Moves between states:
w449: v>w929, s>w100, y>w534, t>w462, a>w789, n>w816
w217: v>none, s>none, y>w369, t>w929, a>w100, n>w126
w44: v>w27, s>w556, y>w421, t>w752, a>none, n>w157
w543: v>w789, s>w637, y>w940, t>w946, a>w740, n>w955
w648: v>none, s>w472, y>none, t>none, a>w754, n>w734
w100: v>w217, s>none, y>w462, t>w449, a>w833, n>w218
w403: v>none, s>w237, y>none, t>w375, a>w730, n>w472
w421: v>w184, s>w752, y>none, t>none, a>none, n>w71
w21: v>w330, s>none, y>w47, t>w955, a>w2, n>w32
w693: v>w535, s>w27, y>none, t>w184, a>w752, n>w436
w734: v>none, s>w616, y>none, t>none, a>w160, n>w375
w32: v>w73, s>none, y>w489, t>w77, a>w408, n>w637
w859: v>w92, s>w816, y>w730, t>w668, a>w984, n>w529
w462: v>w369, s>w449, y>w478, t>w534, a>w133, n>w859
w765: v>w78, s>w148, y>none, t>w635, a>none, n>w752
w816: v>w618, s>w218, y>w668, t>w859, a>w311, n>w393
w839: v>w534, s>w133, y>w310, t>w458, a>w940, n>w903
w955: v>w311, s>w21, y>w27, t>w47, a>w784, n>w77
w529: v>w527, s>w393, y>w908, t>w486, a>w86, n>w462
w73: v>w107, s>none, y>w86, t>w30, a>w32, n>w833
w486: v>w704, s>w529, y>w754, t>w908, a>w25, n>w534
w311: v>w816, s>w330, y>w903, t>w984, a>w955, n>w30
w668: v>w237, s>w859, y>w141, t>w730, a>w903, n>w486
w636: v>none, s>none, y>w527, t>w244, a>w107, n>w217
w157: v>w181, s>w494, y>w71, t>w742, a>none, n>w148
w514: v>w946, s>w740, y>w765, t>w148, a>none, n>w556
w616: v>none, s>w892, y>none, t>w734, a>w478, n>w403
w754: v>w648, s>w908, y>none, t>none, a>w113, n>w160
w330: v>w218, s>none, y>w984, t>w311, a>w21, n>w73
w908: v>w472, s>w486, y>none, t>w754, a>w327, n>w478
w984: v>w859, s>w311, y>w535, t>w903, a>w47, n>w86
w436: v>w327, s>w181, y>none, t>w994, a>w742, n>w78
w903: v>w668, s>w984, y>w989, t>w535, a>w27, n>w25
w752: v>w693, s>w44, y>none, t>w421, a>none, n>w742
w310: v>w160, s>w458, y>none, t>none, a>w810, n>w989
w237: v>none, s>w92, y>w375, t>w403, a>w668, n>w704
w218: v>w126, s>none, y>w859, t>w816, a>w330, n>w107
w535: v>w730, s>w903, y>none, t>w989, a>w693, n>w327
w458: v>w478, s>w839, y>none, t>w310, a>w78, n>w535
w534: v>w892, s>w462, y>w160, t>w478, a>w839, n>w668
w184: v>w989, s>w693, y>none, t>none, a>w421, n>w994
w704: v>none, s>w527, y>w648, t>w472, a>w486, n>w892
w30: v>w393, s>w73, y>w25, t>w86, a>w77, n>w789
w637: v>w833, s>none, y>w946, t>w543, a>w510, n>w21
w126: v>none, s>none, y>w92, t>w618, a>w218, n>w636
w810: v>w310, s>w78, y>none, t>none, a>w635, n>w184
w133: v>w462, s>w789, y>w458, t>w839, a>w946, n>w984
w892: v>none, s>w369, y>w734, t>w616, a>w534, n>w237
w929: v>none, s>w217, y>w892, t>w369, a>w449, n>w618
w47: v>w984, s>w955, y>w693, t>w27, a>w556, n>w489
w740: v>w543, s>w510, y>w148, t>w514, a>none, n>w784
w489: v>w86, s>w77, y>w436, t>w181, a>w494, n>w946
w27: v>w903, s>w47, y>w184, t>w693, a>w44, n>w181
w71: v>w994, s>w742, y>none, t>none, a>none, n>w635
w375: v>none, s>w403, y>none, t>none, a>w141, n>w648
w789: v>w449, s>w833, y>w839, t>w133, a>w543, n>w311
w369: v>none, s>w929, y>w616, t>w892, a>w462, n>w92
w635: v>w810, s>w765, y>none, t>none, a>none, n>w421
w556: v>w47, s>w784, y>w752, t>w44, a>none, n>w494
w994: v>w113, s>w436, y>none, t>none, a>w71, n>w810
w2: v>w21, s>none, y>w556, t>w784, a>none, n>w408
w472: v>none, s>w704, y>none, t>w648, a>w908, n>w616
w140: v>w77, s>w408, y>w157, t>w494, a>none, n>w740
w527: v>none, s>w244, y>w472, t>w704, a>w529, n>w369
w946: v>w133, s>w543, y>w78, t>w940, a>w514, n>w47
w107: v>w636, s>none, y>w529, t>w393, a>w73, n>w100
w327: v>w908, s>w25, y>none, t>w113, a>w436, n>w458
w742: v>w436, s>w157, y>none, t>w71, a>none, n>w765
w148: v>w940, s>w514, y>w635, t>w765, a>none, n>w44
w393: v>w244, s>w107, y>w486, t>w529, a>w30, n>w449
w160: v>w734, s>w478, y>none, t>none, a>w310, n>w141
w478: v>w616, s>w534, y>none, t>w160, a>w458, n>w730
w244: v>none, s>w636, y>w704, t>w527, a>w393, n>w929
w78: v>w458, s>w940, y>none, t>w810, a>w765, n>w693
w92: v>none, s>w618, y>w403, t>w237, a>w859, n>w527
w618: v>none, s>w126, y>w237, t>w92, a>w816, n>w244
w86: v>w529, s>w30, y>w327, t>w25, a>w489, n>w133
w181: v>w25, s>w489, y>w994, t>w436, a>w157, n>w940
w113: v>w754, s>w327, y>none, t>none, a>w994, n>w310
w730: v>w403, s>w668, y>none, t>w141, a>w535, n>w908
w141: v>w375, s>w730, y>none, t>none, a>w989, n>w754
w25: v>w486, s>w86, y>w113, t>w327, a>w181, n>w839
w784: v>w955, s>w2, y>w44, t>w556, a>none, n>w140
w77: v>w30, s>w32, y>w181, t>w489, a>w140, n>w543
w494: v>w489, s>w140, y>w742, t>w157, a>none, n>w514
w510: v>w637, s>none, y>w514, t>w740, a>none, n>w2
w940: v>w839, s>w946, y>w810, t>w78, a>w148, n>w27
w408: v>w32, s>none, y>w494, t>w140, a>none, n>w510
w989: v>w141, s>w535, y>none, t>none, a>w184, n>w113
w833: v>w100, s>none, y>w133, t>w789, a>w637, n>w330

The rows follow the links: the fewer symbols apart two states are, the more alike their rows tend to be.

Each row is also shifted at random along 7 hidden directions that mean nothing.

Name the state of each row.
-132 -25 -112 64 -31 33 25 -7 24 61 80 -27 -64 1 -41 -64 -33 -10 30 6 -29 7 20 -45 -92 -128 34 65 -25 -3 -64 69 -45 -26 22 69 138 -94 89 -2 -5 38 -100 -105 11: w77
-121 -49 110 -10 12 -118 -41 -108 91 31 3 18 -61 -195 -35 3 -57 3 42 -113 47 -64 49 181 18 39 34 -129 27 -5 -81 -8 30 -28 -69 32 -45 20 -66 -28 39 12 29 17 7: w635
-163 35 -49 22 -83 126 102 95 -30 83 51 59 5 131 48 89 30 -44 63 105 -93 47 -39 -49 25 -53 -33 43 12 -11 -21 3 31 -10 137 22 90 67 100 39 80 68 -179 1 8: w244
-92 3 -72 37 -89 122 70 -150 -48 27 44 -52 -5 49 40 -2 12 14 72 78 13 -40 -26 -62 63 -91 -4 21 87 -2 -45 60 27 7 79 101 100 -5 51 26 -98 54 -115 -44 45: w393
-6 19 102 -83 71 -116 -165 19 1 -8 -34 13 9 -87 -46 -46 -71 -98 -73 -94 25 -55 -5 61 -159 -65 75 -20 -27 48 -10 5 -97 1 -99 -22 -5 -66 -121 -21 -96 -54 53 -14 -104: w810
-28 -16 -59 -65 9 63 133 91 15 -26 -80 19 -91 86 99 134 -1 7 5 -33 -5 84 104 -176 182 -54 -86 35 42 25 -39 -184 26 2 12 2 -89 15 98 13 129 63 -37 -134 -13: w86
19 2 -102 113 -14 0 -116 -57 -4 -68 61 -36 28 -6 -74 -101 32 86 -43 38 -16 -5 -45 55 -113 78 32 48 -92 -19 56 160 -35 14 -67 1 70 -92 63 -51 -11 -45 84 3 55: w21
156 -51 -91 76 -54 -6 -1 -121 104 59 -16 -2 -66 -116 -11 -43 43 125 42 -18 24 -56 37 5 -3 25 61 -30 -22 -95 -133 26 124 8 -15 13 -87 -7 67 50 -46 46 -19 31 56: w784
-95 -94 2 87 64 -22 18 -171 88 5 35 -69 -49 5 -112 -20 3 -23 133 -51 95 -38 47 -50 132 31 -103 -11 31 76 107 -79 -48 101 -55 27 184 -25 -30 -59 -52 56 -20 -12 142: w157
-17 111 86 -65 28 -4 -58 83 -65 54 -6 48 105 -52 -40 -31 -45 -9 -152 3 -73 -29 -24 102 -146 -45 80 -78 -62 -88 -40 111 -16 -78 22 -64 -64 77 -32 -18 -50 -40 -30 35 -32: w375
23 31 17 -23 -85 25 -89 -96 -48 -35 21 -1 13 21 87 24 28 -39 47 78 6 -43 -115 62 -19 7 58 -11 58 47 -10 79 26 20 26 77 25 -20 -49 56 -48 -42 -2 44 -101: w462
-142 -10 51 -20 14 80 158 -79 -34 -44 -25 -30 -37 35 67 146 -9 33 51 -33 13 47 85 -11 303 54 -142 -87 120 22 32 -104 38 -24 29 45 -32 131 1 -47 122 47 -12 -55 53: w486
-266 6 -30 17 -20 10 -27 -24 -51 -99 -40 27 116 50 69 -45 72 16 -95 15 82 -18 35 -61 40 58 -24 56 7 -14 127 -41 18 72 -28 -47 -64 -50 12 28 -8 32 104 35 20: w816
119 54 4 -79 -56 30 -89 35 -53 -124 -68 -89 13 25 -38 -13 -2 60 -38 88 -78 14 -72 34 -29 86 11 -19 53 71 -11 63 50 -34 -45 -29 -99 7 -66 12 -82 -163 113 72 -47: w929
-133 9 136 49 33 -70 -105 -103 -36 2 112 54 32 -66 9 37 -34 -82 45 -48 19 -57 -61 250 -21 55 9 -86 -17 31 79 132 -90 -22 -2 86 157 35 -74 -80 108 2 -26 9 -30: w310
34 49 -64 -32 -100 87 53 35 -29 83 -36 54 65 21 98 6 46 27 -42 96 -35 -27 -31 -87 -51 -84 76 25 12 -112 -98 8 122 -7 117 -15 -108 57 68 130 -74 47 -108 56 -36: w618
-60 -23 -38 8 -147 19 63 -41 -23 -17 63 -79 -34 -74 33 -73 -22 82 29 82 -14 21 -31 106 -41 11 67 8 87 12 -113 122 90 -97 47 102 -52 -19 13 35 5 -66 58 8 -56: w100
-7 1 34 -88 45 -38 125 130 46 82 -49 -4 -121 -103 -21 28 -122 20 -69 -134 -59 59 150 4 -3 -132 26 -57 -3 -48 -174 -70 -3 -127 -6 -16 -120 30 53 -27 94 13 -41 -126 -38: w436
123 59 -13 -18 23 65 40 23 -66 51 62 -70 -44 -25 -83 -30 -131 40 -67 -2 -105 22 19 87 -110 -127 45 -41 -37 -14 -118 168 -84 -136 15 61 71 15 49 -102 -17 -69 -85 -146 -1: w25
-150 67 -48 -173 -38 84 50 13 -62 45 -141 -38 25 45 69 -51 -49 -74 -113 -17 41 -55 76 -272 -54 -298 107 64 107 -13 -145 -114 9 34 11 -20 -102 -71 12 126 -269 31 -94 -95 -101: w529
-24 -54 73 131 12 -45 258 -51 -48 121 203 -50 88 -111 -5 -131 -53 54 27 -47 94 19 40 194 5 -27 -17 -24 3 -141 57 145 -18 -130 148 93 127 61 1 -81 94 59 14 2 105: w535
118 -45 -121 102 -47 -19 106 161 76 89 74 7 -61 -38 -52 -60 2 109 27 34 -88 91 14 35 -115 33 22 66 -120 -97 -80 62 45 -86 61 -13 0 -11 133 -6 139 1 -20 -11 53: w2
133 -17 -108 9 -27 -17 -149 65 24 -90 -34 30 -65 82 15 15 53 -15 5 62 -58 29 -77 -76 -80 53 26 93 -53 98 9 -12 -27 54 -77 -16 -2 -109 26 35 19 -65 50 -2 -77: w637
117 -36 67 0 -30 -51 47 -58 -18 -20 70 -17 -45 -46 59 16 -21 -27 90 5 36 20 -49 120 32 21 5 -9 56 54 2 50 8 -59 31 91 34 -6 -74 -15 58 -38 46 -1 -72: w839
26 -90 33 5 6 -115 25 -37 92 42 5 -63 -62 -96 -60 -102 -21 -40 89 -44 79 -30 17 5 -60 -34 26 29 42 48 -30 -58 1 13 -35 16 35 -76 -71 30 -98 -17 37 31 -8: w148
-219 42 99 -131 92 19 15 77 -74 -93 -110 -65 87 72 -66 -20 -27 -59 -84 -35 17 29 51 -94 75 13 -95 -14 67 76 121 -137 -69 21 -69 -97 -49 27 -115 -48 -75 -72 90 11 20: w472
155 39 96 28 130 -32 -110 -46 -77 -116 11 -12 77 -17 -90 -7 -14 51 -101 -64 16 0 3 163 26 162 -61 -91 -76 5 178 93 -104 -23 -93 -44 16 56 -88 -150 57 -83 145 5 70: w989
-334 18 -65 82 -85 63 11 -58 -21 33 117 -13 -60 -39 2 -6 -62 57 -6 14 -50 -5 23 148 -29 -35 28 -25 -12 -23 -96 180 -18 -99 29 109 107 -16 118 -52 125 23 -79 -114 23: w30
-57 14 115 -85 0 -13 -23 -6 -49 -123 -64 -73 65 36 -14 3 20 -12 0 34 24 9 -32 15 88 108 -74 -39 107 105 99 -59 14 20 -39 -30 -73 35 -140 -5 -54 -111 132 101 -24: w892

From each start, follow one symbol. Which state do you reach?
Answers are names.
start 37 -81 -46 -14 -80 -74 43 45 64 -18 -7 -33 -107 -64 42 -45 -12 35 54 -8 18 37 23 -7 -26 6 38 43 44 42 -108 -30 72 -29 -20 38 -88 -85 24 57 32 -25 84 -16 -79
s	w637
start 59 69 46 -59 -24 -22 -29 214 -54 18 50 91 3 44 66 80 -39 -82 -15 64 -108 83 -91 105 -111 1 42 17 -44 26 -13 65 -41 -90 64 -2 -11 33 -12 8 145 -61 -37 13 -141
y	w160
start -83 -35 -27 50 7 -71 -3 37 106 127 6 96 -20 -116 -4 -41 -5 -11 -23 -81 40 -45 69 5 -103 -64 90 -2 -78 -116 -91 -33 40 16 9 -32 -46 -24 67 45 4 111 -66 13 15
v	w27
start 58 -50 100 -13 81 -90 39 59 -30 -68 33 2 38 79 36 15 5 -124 49 -46 67 70 -37 9 57 56 -73 55 21 115 173 -90 -102 29 -5 2 83 -28 -107 -43 69 -41 89 10 -49
n	w535
start 265 -34 25 44 48 -36 -120 -88 106 13 -3 73 -85 2 -16 124 53 -27 145 -1 -5 -36 -64 33 75 98 -38 -58 -40 54 23 -58 2 87 -47 13 67 44 -23 2 50 40 -71 57 6
t	w635
start -219 101 9 -87 40 59 -20 277 -80 57 -8 46 100 168 -41 -9 -43 -143 -118 53 -119 70 -34 -99 -163 -116 5 90 -56 19 49 -13 -123 -15 48 -91 89 3 5 -5 -14 -29 -110 -20 -43
s	w527
start -143 2 99 4 101 -24 95 126 -36 0 62 -1 12 28 -43 37 -72 -60 -35 -82 -7 82 62 68 58 7 -96 -13 -22 37 110 -22 -132 -63 6 -4 94 42 -26 -135 174 8 14 -82 41
n	w310
start -33 39 112 8 -49 40 -35 -145 -22 20 40 45 29 -19 65 105 29 -22 98 59 7 -76 -93 155 116 69 -9 -118 68 8 12 61 66 9 62 65 27 118 -66 20 20 17 -76 91 -15
n	w403
start -16 58 28 -26 -4 50 -5 15 -61 22 -20 28 127 44 24 -6 37 -16 -65 52 3 -19 -35 -30 -7 -13 15 -3 1 -71 59 7 28 27 54 -48 -27 68 -21 40 -70 17 -40 81 22
t	w403
start -182 73 33 -88 -8 25 -120 -77 -85 -71 -113 -55 170 2 -20 -127 29 -23 -151 33 76 -117 -5 -91 -90 -54 67 6 40 -24 43 -3 9 88 -48 -69 -95 -43 -94 58 -274 -50 86 83 -13
a	w859
start 121 -21 -79 -33 -85 -22 39 125 -29 -41 16 -83 -51 -23 0 -125 -45 43 -29 54 -56 57 -23 6 -168 -50 92 90 21 27 -108 81 24 -96 3 31 -63 -95 16 31 -38 -129 100 -31 -109
a	w637
start -41 79 27 14 11 13 -21 60 -98 7 46 30 125 -33 -10 -55 -22 45 -144 9 -34 -6 -13 137 -104 20 56 -32 -87 -106 41 153 -35 -79 40 -32 -34 47 10 -59 38 -31 37 6 7
a	w903
start -69 109 62 -89 10 66 -51 81 -24 72 -50 129 -7 23 49 163 -23 -53 -50 -3 -100 -6 11 32 26 -39 11 -105 -24 -45 -83 -18 22 -23 48 -43 -62 124 31 20 73 45 -165 -8 -50
n	w734
start 140 -38 -36 72 38 1 15 0 67 -6 45 -117 -118 -55 -193 -32 -55 129 51 -13 -95 47 40 75 4 92 -56 -51 -48 34 -37 72 -23 -78 -79 17 72 10 27 -127 50 -80 41 -37 115
s	w140
